Levels:
[ 117  -21 -121 -496  217 -230 -160  364  113  200   36  152   39   37
  248  -78  260  338 -560 -310  283 -291 -102  -29  693  458  -54 -613
  312 -247 -118  -60   60  139  297  439   41]  10
[  46 -251 -141 -356  248 -397  -73  133  -10  -31  -81  -13  -64  124
  -15 -365  167  360 -299 -217  251   68   62  -26  503  317  228 -338
  553 -436  357   26  143  189  -68  349  -13]  9
[-102 -165  -15 -168  -23  178  -44 -389 -132 -259 -169   30  -69  187
   62  313   95  261  374 -459  -39  143  177  273 -585  -18 -117  118
  -42  246  556 -335  297 -392 -362 -238 -295]  6
[   2  209    3  169  343 -456  292  145  412  319 -199 -222  226 -147
  345 -344 -167   26    7 -170  -72   83   -9  -45  526 -152  403 -344
  -19 -569 -340 -184   51  400   43  626  136]  11
[ -27   55   85  153   98  -14  356  496  169 -103   -8  162 -129 -406
  415  457  148 -148 -234   73 -214  160 -373 -105 -112 -234   84  122
 -202 -122 -442  -21 -301  -20   70  286  313]  8
[  56   41 -270 -296  311  132  -57  123 -289  -63 -400  -53 -324  174
  124  210   12  183 -339  103   38   40   84  495 -419  250   78 -322
  158   99  444 -316 -218 -166  147  251 -518]  3
[ -23 -260 -251 -243   69  -87   25 -301  -88 -406  -42  -36   -5   41
   73  276  281  242  221 -411  -26  245  -41   62 -272    9   15   33
  377   75  643   97  115 -255 -414 -168   57]  13
[   8  491   24  -95  252 -163   63  433  384  337   22  130   97 -154
  546  148  123 -102 -377 -279   23 -383 -385 -117  398   93 -107 -374
 -187  -62 -918 -292  -26   21  323  463  284]  11
[ -54  343  273   64  132 -105   17  355  278  392  -91  189  -57  -35
  323 -178 -104  -91 -206 -180   68 -238  -79 -104  287  116  -76 -158
 -289  -90 -744 -475  154  102  115  373   47]  7
[ -41 -333  154 -131  -70  -18  -59 -186 -206  -52 -348   55 -167  220
 -222 -233   66  312   94  -41  174  233  448  227 -142  134  137 -101
   64 -165  710 -296  219  132 -297  -98 -415]  4
[ -97 -174  121 -150 -163  284  -84  265   10 -143  127  297 -201 -100
  266  455  208   20 -188 -400   89  -90 -175 -156 -149  241 -411  223
   39  525 -260 -177  -71 -335  -38 -112  188]  19
[  25 -171 -158  134  -25 -125   47 -454  -49  112 -385 -283   -4  217
 -118 -448 -296   19  455 -229   30  422  508  105  -43   64  199  -48
  339   46  644 -245  190  177 -578  -67 -238]  20
[-104 -207  -84 -143  161   56    1 -411  107 -170  -36 -147  210   93
  313  256 -104  442  504 -791 -119  104  157  232 -257    1  -79  -22
   31  141  442 -257  310 -350 -209   77 -245]  15
[  46 -251  -70 -121 -228  -55   93 -468  -27 -163  -85   33  216    7
  -12  233  359  212  431 -340  -25  274  170   61 -102 -148   51 -181
   29  -86  660   33  269   -7 -478 -369   29]  10
[ -79 -183  -51  -51  254   32   55  264   -9 -168   56   12 -160  -84
  354  225 -126  186 -104 -299  -75  103 -163   31 -115  155  -13   82
  192   94  -46 -125  -99 -305   50  363  -65]  17
[-225 -453  398  -59 -144   70  104  199   -9 -362 -243  227 -312 -135
 -104  150  376  182 -192   -4  147  205  120  -66 -264  -42   14  422
  -44  -21  294 -121 -131  163 -200 -166  104]  1
[-226  -77   70   43  218 -199  302  -56  341 -291  -13 -143  155 -181
  369  294  156  189  238 -556 -160  142 -205  -31 -160 -370  191  244
  -69 -208 -111 -160  130 -153 -124  247  273]  10
[  49  391   10  -84  282 -293   26  285  337  448  -88   16  140  -15
  394 -221  -27   15 -270 -260   94 -279 -130  -53  575  157   64 -518
  -67 -280 -623 -332  124  201  235  540   84]  10
[-193 -226  280  123   -3  110  236 -121  123 -146 -402  -72  -38  -99
   99  180   26  194  227 -163  -89  262  301  227 -426 -269  138  216
 -317  -41  345 -357  -39  140 -159    2 -184]  1
[-297 -277  477 -153   71  266  171  689  246 -305  -40  304 -248 -367
  415  678  366  269 -562 -229   43 -153 -257  -14 -231  -71 -176  385
 -382   86 -465 -284 -341  -81  447  298  188]  2
[-150  103  192  162  149   25  211  374  267  -78  102  154  -64 -308
  513  383   -2  -85  -59 -285 -181  -14 -385 -177 -119 -114 -112  255
 -219  112 -640 -171 -118 -219   42  275  294]  15
[ -36 -357 -155 -468   94  144 -203  -17 -142 -352  146  167 -100   87
  218  426  225  449  -73 -593   89  -38 -104   86 -169  364 -297  -23
  359  310  415  -15  100 -477  -77  -17 -101]  15
[ -82 -146   85  -76   20  214   -6  143   28 -115  132  177  -51 -104
  389  441    7  178   34 -436  -69  -17 -146   14 -183  134 -256   72
  -72  293 -131 -187   10 -380   21   88  -34]  17
[ 155 -164 -460 -618  150   56 -115  -69 -102 -215   41   39  102   40
  292  579  420  430 -199 -474   55  -76 -133  252   -4  282 -160 -509
  371  130  538   99  -24 -300   90   58  -79]  11
[  86 -148 -206 -254  267 -418    3  -50   54   89 -166 -155   94  133
   40 -385   48  344  -82 -247  156  120  166   78  486  195  311 -482
  441 -485  426  -33  186  249  -99  375 -110]  10
[-134 -272  -40  290  101   35  321  -98   42 -271 -124 -215  -59 -161
  258  231 -227   31  391 -258 -270  494   41   69 -440 -260  204  356
   74   69  258 -122  -99 -198 -312  141  -16]  19
[-274 -157  253   88   72  187  283  346   73 -501  -15  190 -316 -297
  325  684  231    0  -91 -157 -192  173 -362  -23 -693 -305  -43  643
 -250  153 -245 -197 -196 -386  -64   56  227]  5
[-196  129  550  422  -94 -197  172   29  176  231 -319  121 -164   18
  -76 -510 -143 -210  235   71   44  167  223 -161  -21 -194  197  261
 -385 -266 -338 -515  298  298 -405    8    7]  5
[   5 -152   62 -213  145 -221 -112   48   20  138 -153   56  -72  181
   -4 -405  -36  308  -99 -260  213   12  240   36  344  294   91 -254
  226 -271  225 -252  281  153 -117  266 -197]  7
[-195   72  189  105  261  -32  111  671  256   13   62  104 -280 -209
  458   72 -144 -119 -424 -248   15 -101 -363 -257  112  142  -76  314
   62  146 -874 -296 -214 -145  220  545  297]  19
[ -93   16 -154   30  134  183  110   47   71 -134 -102  -97 -121  -61
  376  390 -122  -52   67 -393 -134  120 -108   82 -408    3 -117  219
   90  438  -94 -266 -146 -347  -88  142   24]  20
[ -93  236   97  111  342 -381  252  345  452  172  -69  -76   99 -211
  420 -150  -24  -34 -165 -250  -46  -52 -249 -187  411 -115  227  -94
  -38 -379 -641 -186  -10  218  109  581  329]  12
[  56 -455 -133 -362  105   84  -54   36 -271 -233 -185   56 -205  103
   -5  164  121  468 -164 -118   91  223  231  312 -172  244   61 -181
  289  -85  810  -69  -21  -87  -59  110 -394]  5
[  20   93  -76  -72  239  -75  -95  115   -2  162  -46   33  -89  105
  257 -144 -207   96  -49 -255   33  -43  -17   43  125  317  -57 -230
  172   58 -105 -253  100 -145  -33  306 -184]  16
[ -21 -171   57 -291  223 -124 -204  385   15   61   96  198 -171   66
  199 -196  -21  299 -389 -330  234 -164  -70 -118  428  521 -129 -177
  351  -39 -150 -131   82  -69  117  394  -47]  16
[-126  -42  -37 -338   27   66 -140 -239    2 -249   27  121  -13  168
  172  355  301  249  154 -655   75 -114  -93   77 -312   99 -246   59
   69  280  167 -272  341 -464 -226 -179   -7]  8
[ -36   67  197  287  -73 -114  188  258  278  309 -261    9  -93 -164
  129 -315 -149 -283  -82  -11   49  155  142 -254  303    7   66   96
  -20    6 -400 -256 -117  432 -196  171  265]  21
[-250   59  352  283  182 -124  327  353  337  -82  -75   59 -124 -260
  355  100  -52  -78   -1 -194 -149  112 -218 -159 -135 -312  145  425
 -303 -195 -592 -321   -4  -14  -50  361  266]  7
[ -50  -37    5   -2  125 -133   86  -29  140  -34  -43    6   42  -50
  230   18    2  106  141 -344  -48  103  -35  -51   44   12   26  -22
   81  -54   21 -113  111  -45 -204  138   73]  14
[-153   35   -7  -76  274 -172 -187  -52   87  129 -157 -145 -143  321
  110 -499 -324  123   49 -544  203  -70  161  -15  130  364  -14   46
  375  148 -103 -495  309 -137 -177  320 -168]  19
[ -74 -131   36  -99  -76  167 -130 -469  -19  -52   -6   42  135  187
  181  189  -66  289  552 -682  -33   37  208  150 -285  117 -249  -39
  -72  335  357 -339  415 -396 -341 -216 -282]  16
[   5 -142  -49 -538    8  318 -298  -23 -294  -98 -215  217 -230  275
   46  365  277  402 -264 -261  232 -196  172  409 -359  422 -297 -295
   28  339  489 -384   81 -306  103 -115 -496]  3
[ -90   87   83  130  140  192  330  453  106 -205  -39  157 -209 -367
  496  702   88 -123 -185  -15 -285  121 -385   50 -485 -252  -36  266
 -328  117 -420 -176 -327 -267  122  249  158]  6
[-300  -52  303  156   99  -69  269  -26  369 -217  -15  -17   88 -174
  356  273   56  126  321 -580 -163   96 -130  -77 -266 -377   52  431
 -313  -80 -299 -340  222 -188 -172  150  226]  8
[-250  188  217  185  178  147  130  403  258  -63  109  116 -168 -195
  568  401 -138 -150  -67 -421 -142 -127 -415 -146 -285  -37 -218  410
 -228  374 -893 -411  -85 -446  124  319  225]  18

Levels:
[ -36 -189  305  -57  -48  -83 -365  293  131  -44 -549 -312   47 -614
  706 -135  -38  -15 -194  310   45 -492  -24  260 -441  256  238  553
 -296  349  117  120  284 -471  158   31 -106]  1
[ 265  192  -34  -32 -123   48  -98 -225 -109  279 -261   46   63  235
 -558  443  108  231   80  134 -295  -11  -54   20  277 -193 -209 -220
  293 -385 -129 -149 -183  -35 -183  271 -103]  17
[ -13  103 -152 -103    3   15 -196 -100  151  329 -375  -70  146   65
 -370  557 -198  226  185  291 -334 -123  -55  262   80 -272 -145 -253
   33 -372   22  -51 -163  -81  167  155 -212]  15
[-131  -80  302 -107  -46 -171  -15  -70   13  140 -662 -208   61 -465
  178  508  -24   71  244  276  147 -387    2  549 -286   17   41  304
  -54   61  -50  151 -113 -269  181  176 -216]  15
[-388 -111 -107 -265   -8 -160   46 -105  -22  -49 -162  -23   43   34
    0   57  -18  104  -77    5 -180   11  355  314 -248   40  -14   37
 -107  -28   37  -29 -147  -14  157 -161   43]  11
[-332   23  441 -131 -332  142  107 -355 -115  -81  -13  -81 -434  -27
   -8  175  285   25 -123 -316  652 -171  -49  230   86    0 -190  292
   93  219 -342   24  -35   64 -177  133  204]  12
[-589  -94  104 -137  -99  -77   59  -89   98  -18   -3  -25 -247 -107
  159   70  -56   70   23  137  298 -118  115  185 -231  -91  -27   80
  -38  196 -162  185  -69  -67  125 -176  153]  13
[-574   26   47 -189 -106  -21  141 -133 -148  -79  197   64 -272  121
  -70    5  105   63 -110 -133  237  119  238   83  -87  -62 -116  -52
  123   74 -169   18 -145   95  -21 -203  259]  11
[ -12 -117   36 -125 -346  -98 -347  -19  138 -217  187   42  -61   55
  240 -559  -32   -2 -340   52  -36   17   37 -384 -108  201   14  197
 -117  119   30   31  201 -476 -340  -66  351]  6
[ 317    6  105   89 -213  -51 -229 -146  113  131 -154   37    2   92
 -136   29    5  185   42  345 -102 -130 -129 -259  111  -78 -113   37
  161  -84 -186   55    9 -281 -305  202   44]  19
[-445 -211  205  -69 -191 -176  -50   -4   53 -360  365   25 -234  -14
  475 -623  -42  -15 -230  -21  446   55  259 -269 -304  192  -26  306
  -85  414 -172  197   96 -204 -233 -292  479]  8
[-390  -30  176 -155  226  -20 -105  -70  111   41 -246 -201  173  -78
   35  374 -269   55  221  -62  145  -80   -7  603 -212  -82 -218  -76
 -236  -84  -72  -56 -196  190  489 -154 -167]  26
[-144  -21  345  -46 -444  -10  108 -330  -94  -26   -3   93 -439  -31
   -5  -16  368   51 -111   60  389 -164  -75 -122   32   23  -27  261
  237  246 -351  140   -2 -229 -364  111  252]  16
[-179 -208  366 -199 -236 -230 -148 -120  127 -104 -431 -140   26 -470
  460    1   11  -99   25  165  174 -331  -93  354 -419  263  142  444
 -270  253    3  150   43 -507  119   -9  -16]  25
[-147  -51  175 -163 -114 -202  -93  183 -309 -188 -104  -14   22 -244
  345 -328  204  -74 -264    2  -33   15  242  -19 -347  326  147  266
   42  174   77  -13   41 -360 -141 -145  175]  4
[ -65  -39  435   45 -146  140 -228  201  -46  -44 -273 -259 -298 -415
  524 -130  192   28 -320   81  385 -431  -45   49 -148  150   81  519
  -27  423 -124   86  305 -217  -98  122   62]  0
[-359  133   49 -257 -316   65   26 -232 -139   84  -31   66 -279   44
 -265  264  213   28 -123  -96   74   -5   -7  135   72  -81  -70  -69
  167  -99  -81  -45 -107 -139  -87   43  140]  12
[ 358 -163  614  125 -236  -51 -163 -242   79  -94 -347 -189  -47 -211
  291  -32  115   85   40   62  473 -380 -169   64  -31  179 -139  576
  -41  286 -340  108   94 -210 -295  308   16]  22
[ 405  -58  231   86   81  -74 -108 -171  -52   40 -368 -132  254  118
 -127  157   11  228  106   44  -69 -110  100  162   38   39 -249  162
   47 -104 -215 -115 -121  124 -114  214 -145]  22
[-255 -184 -113  -80  -39 -233 -302  202  188 -226  244   25   93   30
  385 -607 -291   47 -192  233 -106  110  251 -329 -335  132   31   61
 -181  135   83  119  113 -340  -84 -325  324]  6
[-138  130 -164  -51  -38   67 -210   24 -102 -110  540  133  -31  527
 -266 -365  -91  137 -262 -180  -75  404  203 -450  175  -85 -295 -327
  174 -198  -90 -171  -43  109 -292 -194  379]  6
[ -99 -103  -98  -70  115 -114 -198  145  -30 -168  115  -25  173  186
  138 -419 -108  119 -231    3 -228  157  347 -120 -194  123  -82   10
  -88    8   24  -99   15   19  -25 -245  163]  4
[-591  -46  382 -213 -168 -200  258  -76 -288  -54 -296  -58 -272 -473
  287  258  252  -74   65   44  457 -200  164  428 -393  117  124  329
  112  289 -132  198 -152 -248   65  -73   88]  13
[ 301    1   81   -7   -3 -163    3 -148 -166  139 -446  -21  201   35
 -236  277  129  207  124  214 -280  -91  168  149  -23   11  -90   59
  192 -178 -120  -68 -194  -66 -131  196 -153]  18
[ 126  -15  514   77 -287   44  129 -378 -176  -25 -146  -29 -302   28
  -72  131  374  126  -13  -87  511 -206  -45   26  140   33 -202  355
  264  209 -469   48  -61   42 -390  268  118]  17
[-391  119 -177 -103    5  -61   65  -42  -86  182   67  136 -105  181
 -323  243  -27  173   89  241 -153  133  156  -19  -22 -260  -95 -360
  260 -193 -107   33 -233   17   47 -160   89]  15
[  19    4  258  -25 -167 -215   85  -80 -329  -73  -69  105  -69  -56
   34 -123  294   27  -30  115   73   38  151 -143 -147  168    9  151
  290   94 -189   45 -119 -239 -314  -22  167]  22
[ -43    7  294    3 -337  -75   24 -197  -76   44  -85   70 -284  -96
    7   45  236   69    2  217  269 -161  -89 -142  -12   -2  -17  185
  250  151 -279  164  -29 -305 -322  120  170]  17
[  17  106  -33  -37 -131  216 -424  137   79   77   41  -66  -98   95
  -14 -149   -4   95 -347   69 -170  -78 -133 -207  115  -54  -68  -64
   -1  -63   18 -130  205 -156  -80   19   90]  2
[  78   55   91  -72 -226   37 -386   53   13  -74  104  -27    0   56
   63 -259  -34   20 -252  -31   -3   28  -73 -264   47   93  -96   57
   -1  -54   18  -76  143 -321 -273   48  218]  5
[   0  -10  419  -18   15   66 -118  111 -257  -90 -300 -240  -41 -253
  307  -21  225   26 -219 -170  259 -220   89  263 -143  207  -47  399
    0  228 -107 -100   83   20  -24   77  -26]  2
[  22 -258  211  118 -210 -224   12 -159  105 -169   83   96 -182   60
  279 -484  115  147  -80  347  170 -115  150 -379 -190  112    9  321
   77  380 -348  238   54 -213 -348  -99  280]  19
[ -16  226  143 -113 -137  217 -301 -131   39  170 -138 -158  -10   74
 -318  486 -145  107   37 -185  180  -68 -205  210  281 -197 -329 -115
   43 -320  -52 -144  -56  -18  -48  285  -24]  10
[-636  -48 -292 -293  -81 -148  -58  -57  108  -49  309  211  -69  222
  -62 -247 -102    3 -123  162 -311  250  139  -90 -255  -44   28 -361
  -76  -61   42    9 -126 -160  213 -500  247]  26
[-518   68 -281 -203   44  -70  -80   59    6   33  210   81   -6  219
 -177   13 -208  118  -48   73 -180  231  261  -19 -101 -170 -114 -353
   51 -197   52  -25 -158   -5  109 -277  183]  10
[ -99 -171    3    5    9 -300  135  -68  -78  -44  -98  101   14   59
   67 -169   85  185   42  352 -148    1  359  -86 -274   46   26   90
  145  132 -185  129 -155  -80 -112 -163  102]  18
[ -73 -194  303  -14 -268 -190  166 -267  -77 -119 -141   55 -239  -71
  176 -162  307   96  -60  168  235 -185  164  -30 -186  146   29  395
  124  338 -321  173  -40 -164 -269   13  175]  17
[-275  117 -153  -83  107  -64  -70  185 -317 -135  437  138   28  356
 -131 -367    5   84 -234 -130 -146  430  378 -321  -53   15 -164 -297
  232 -129  -32 -153 -118  113 -168 -337  329]  5
[-509  -28  -34 -166 -383   64 -172 -159  286  -34  313   87 -392  109
   46 -182  -78   41 -202  111  218  -36 -100 -226    0 -134  -52  -49
  -48  119 -121  150  101 -280 -111 -144  363]  11
[-185 -166  393   28 -200 -228  175 -138 -113 -102 -145   22 -244 -230
  301 -104  229   61   46  244  402 -204  133  -10 -279  121   51  392
  156  385 -329  263  -56 -222 -213  -26  171]  17
[-571  -42   36 -246 -361  -79  -12 -116   37  -81  154   95 -350  -77
  134 -149   89  -32 -191   87  186  -27   58  -73 -180   19   79   67
   17  176  -58  154   22 -360  -97 -174  327]  11

Stage of each row:
[ 122   22  -30  -67  110  -59   79  114  132   25  -30 -122   29 -136
 -159  -46  -58   22 -230   74  -29   23  -23 -139  161  -40    2   43
  -12  -67  -74  -16  188  -22  -77   88   -9]  9
[  89   18   33  146   36   99   65  124  145  135   10   27  -83  118
 -119 -108  154  131   33   42 -131   65  -77    7  138  134 -202 -152
   32  114  125 -106  121  -93  117   83  172]  8
[ 312   14   42  -74   83 -125   34   72  -65  -25 -173  -52  169  -33
  -81    7   72 -250  276 -100   42  -87   34   43   94  -69 -213  175
   62  209  -48  281  -12  182  157   58  141]  5
[ 136 -321    1   40    3 -164  143  -19 -165 -325   28  139 -104   31
  223  204  -58   81   21 -120 -107 -176 -307   20   -1   30 -137  -85
   43  -51  257  -77 -109 -163  -91  -74  101]  14
[ 150  146  -15  -84   36  -43   34  216  197  103  -13 -192   52 -236
 -307 -141  -19   44 -232  115  -24   41  135 -205  154  -53   23   75
    4  -55  -69   -7  265   49  -42   87    6]  5
[ 344  -80   -4 -171  250 -299   99  -45 -100 -258  -60   67  233  -35
   55  190  -49 -193    5 -123    5  -92 -107  -12  151 -140 -109  142
   63   84  -79  199  -78  123  -94   -2   14]  11
[ -48 -436  -59   60 -121 -138   92  -74 -191 -310  -83   30 -148  -92
  258  157 -135  -75  -45  -74  -35 -388 -303  -28 -100   95  -28  -15
 -133  -88  276  -66 -125 -143 -166  -62  107]  16
[  40  -70  -98  -98    9 -119  154  -28  -29  -91   -7 -114   93 -135
  -97   53  -62 -161 -173  167   49 -351  -66 -169  -27  -27   43   81
 -232   44    4    8  -78  155 -189    7  114]  14
[ 110  -51    3  -45    9   60   -8   68 -134   63 -345  -78   40   36
   38  -38  114 -298  373 -100   69   -2  -72  161   46   22 -261  181
  -59  150  -34  324   14   90  222  135  107]  4
[  18   21  -56  -84  -27  102   16  109   72   -3  -75  -77 -105  -91
    4  -88   63  155 -125   73 -105  104  -67  -17   22  -15  -67  -58
 -104 -190   99   37  184  -59   16   99   38]  8
[  38   73  106  143 -255  270  131  370  144  247  115 -209 -280  -58
 -278 -221  110  358   69  182 -148   78   32  -68    2   15 -173 -194
   72  -58  163 -181  261 -136  269   77  189]  4
[-303 -258 -180  -38 -126  -90  -27  -86   73 -144  -60 -125  -53 -331
   69  -26 -166 -146 -555  169   -9 -454  -95 -270  -78  126  279    3
 -432 -202  140 -149   37  -21 -440   11   -6]  18
[-421 -407 -131  -27 -180   15  -82  -79 -110 -182 -189   56 -189 -228
  358  106 -119  104 -408  -43  -98 -257 -289   44  -61  281  194  -32
 -469 -287  368 -209   31 -304 -451   66   28]  18
[   4   54    3    7  -30  -20  181  103  108   63  224   13   31  -51
 -220   22   62  275 -288  210 -123 -191  -21 -124   74  112   30 -142
 -190   90  190 -314    6  -13 -225   15  227]  14
[ 260  111  -20 -193   67  -61   19   44 -112  -11 -230 -107  243  -34
  -82  -34  143 -431  324    0  106 -104   81   27    9 -157 -216  232
  -74  215 -159  447  -63  366  185   79   97]  3
[-181  -65 -160 -168 -115  148   94   11  -62  -69 -101 -131 -129 -114
   94  -19   14   36 -195  214  -23 -104 -172  -48 -146  -30   28  -27
 -360 -251   91   46   37   12 -119   83   30]  13
[-115  -95  -35 -121 -195  -17  159    5 -153   44  -65 -178   92 -213
 -102   89  -43  -68  -60  188   75 -526  -20   -7 -129   73   92  138
 -450  133  144  -48 -159  154 -214   64  311]  16
[  10  -56   44  -32  -81  116    0  214  -37   95 -196  -74 -126 -102
    9  -34   30  193   56  -82  -77  166  -85  137  107   87 -118   52
  -42  -99  142    7  218 -205   60  152   74]  5
[-269 -157  -61  -53 -213  160  114   57 -125   40  -84  -59 -152 -102
   76   62    9  218 -137  136  -58 -211 -200   91  -98  180   40  -34
 -420 -101  286 -180  -11 -150 -201  103  206]  15
[  -4 -235   54 -100 -175 -249   -7  -94 -130 -297  138  101  172 -254
  184  192  -22  -18 -178  -35 -122 -597    2  -13 -124    8  124  -62
 -317   78  312  -73 -245  147 -335  -88  264]  19
[ 104 -126   -7   18    7   38  145   57  -46  -75  -28  -51 -103   56
   41   15   18  -26   83   47  -49  -56 -194  -11   -1  -62 -178  -70
   14  -31   32   58   15  -30  114   31   71]  11
[  81 -272  -83   19  100   18   19  -61 -125 -233 -250   73 -160  146
  331   37   31 -191  179 -144  -50   89 -354   98   12  -14 -269  -35
   56 -131   50  234   22 -122  150   40  -59]  10
[ 206   91   -6   12  131  -39   13   66   50  128 -190  -52  180   65
 -189 -106  159 -358  224   -4   63  -48   55  -19  152   34 -226  138
   -2  309 -123  234   25  209  158   98  117]  4
[  87  -46  -72   68   66   57  -18   33   81   29 -216  -53  -57   64
   -9 -149  113 -224  114   -6  -12   30  -92  -31   67   62 -217    8
    2   48   -1  181  110   26  167   88   47]  6
[ -10 -135    4  159 -206  181  224  130   16  -51  202  -40 -322  100
    0  -57   91  273   24  203 -176 -131 -222  -80 -145    2 -187 -329
  -16 -101  268 -204    3 -119  145  -44  196]  13
[ 137  131   62   -8  -56   44   69  243  164  136   78  -97  -29 -137
 -250 -106   73  306 -126   88 -130   58   92  -61  120   25  -60  -67
    7   -5  128 -136  213  -53   18   85  168]  6
[ 114 -202  -33   -6  123  -49   94  -17 -100 -140 -160   21  -39   77
  145   79  -22 -161   91  -78   -9  -20 -264   41   83  -14 -181   30
   20  -11  -11  127    0  -67   44   51   -4]  11
[ 203  118  -42    9  123  -31   36   92  114  108 -135 -135  144   24
 -252 -172  125 -425  141   93   82  -59   82 -165  118  -52 -196  115
   35  232 -214  248   70  265  179   66   29]  3
[ -66  -35    1   16  -86  195   36  191   79  111  -74  -77 -221  -65
  -14  -90   47  323 -116   47 -139  170 -120   54   72   99  -79 -104
  -81 -190  174 -124  250 -246   28  141   73]  8
[ 361   97  159 -114  133 -189  123  187 -137   87  -73  -26  342  -19
 -248  119   71 -248  315  -97   75  -87  101   67  241  -86 -202  257
   90  417 -171  189  -64  217   88   67  137]  1
[  73   16  -26  -71   18   36  147   96   38   52  -27 -178    0  -77
 -144  -43  -16  -42  -69  163    6  -93  -54  -97   36  -85  -54   23
  -92  -13  -79   46   79   71   25   84   68]  11
[ 178 -124   58  118  -42   37  194  151   35  -84  154  -31 -206   67
  -27  -13   14  196   37   64 -151  -14 -186  -77   18  -72 -203 -220
  174  -72  121 -110   71 -130  162  -26  101]  11
[ 262   27  -28   10  122  -48  100  -32   19    1 -109  -73  137  119
 -107  -76  137 -391  264   69   53 -189  -23  -48   17  -84 -261   51
    9  272 -123  285  -91  294  227   37  166]  9
[ 113   43   90 -138 -156  -84  266  193  -40   17  252 -146   74 -256
 -272  128  -71  356 -204  205  -70 -329   58  -90  -15  -67   97   -7
 -178   39  169 -253  -31   50 -206    5  290]  14
[  84  216   58 -146    3  -90  218  196  143  168  277 -104  200 -230
 -433   56  -14  360 -425  268  -77 -199  152 -161  160   22  168   -3
 -228  120   65 -342   64   72 -338   68  240]  13
[ 128   23  -49   38  168    3    1   59   28  105 -255  -42  117  124
 -115 -121  144 -489  232  -14   89   25  -43  -47  169   35 -254  137
   22  254 -206  272   53  160  180  100  -19]  2
[ 214 -172    3   50   62  -72  138   65    9 -241   98   58 -155   58
  103   47  -12  111  -35  -25 -147   32 -238  -89   44  -97 -184 -178
  189 -143  108  -26   58 -126   70  -51   -3]  11
[   0   26  -66   -4   15  103  -36  143  122   84 -165  -71  -92  -63
  -59 -154   80   21  -91   27  -63  157  -39  -45  111   75  -98   -2
  -55 -103   41   41  240  -82   34  122  -13]  5
[ 229 -197  -68   18  109  -84   18   -4   10 -347  -45  115 -170   62
  261   12   17   14   -5 -128 -155  139 -265  -53   28  -99 -226 -152
  205 -247  126  132   95 -131  103  -45  -88]  9
[-335 -478 -119   39 -147  -49 -117 -189 -121 -242 -233   13  -92 -163
  396   50  -99 -338 -203  -58  -19 -465 -253  -18 -128  164  104  -12
 -405 -123  199   29  -95  -66 -271   15   17]  19
[-253  -93 -148  -90  -38  192   64   55   11   54 -180 -143 -177  -90
   58  -54  -34   52 -270  171  -20   39 -220  -35   -1   68   43   -7
 -317 -264   27  -37  172 -151 -138  154  -60]  12
[ 106  -12  -27   83   28   65   18   89   81  106 -181  -99  -38   35
 -104 -150  102 -178  145   20    4   -9  -38  -28   80   58 -205   29
   11  113  -10  134  112   43  185   98  103]  6
[ 169 -287  -58  -49  171 -140   45  -40 -118 -341 -152  115  -94   43
  314  145  -75  -75   -4 -196  -77  101 -339   33   95  -63 -167   -5
  123 -200   50  143   43 -177  -16    3 -126]  11
[-286  -59  -61  -77 -323  229  181  126  -64  140   -3 -250 -172 -208
 -105  -32  -16  225 -180  322  -19 -317  -81  -31 -188   83   97  -36
 -471 -122  215 -186   20  -29 -141  106  247]  15
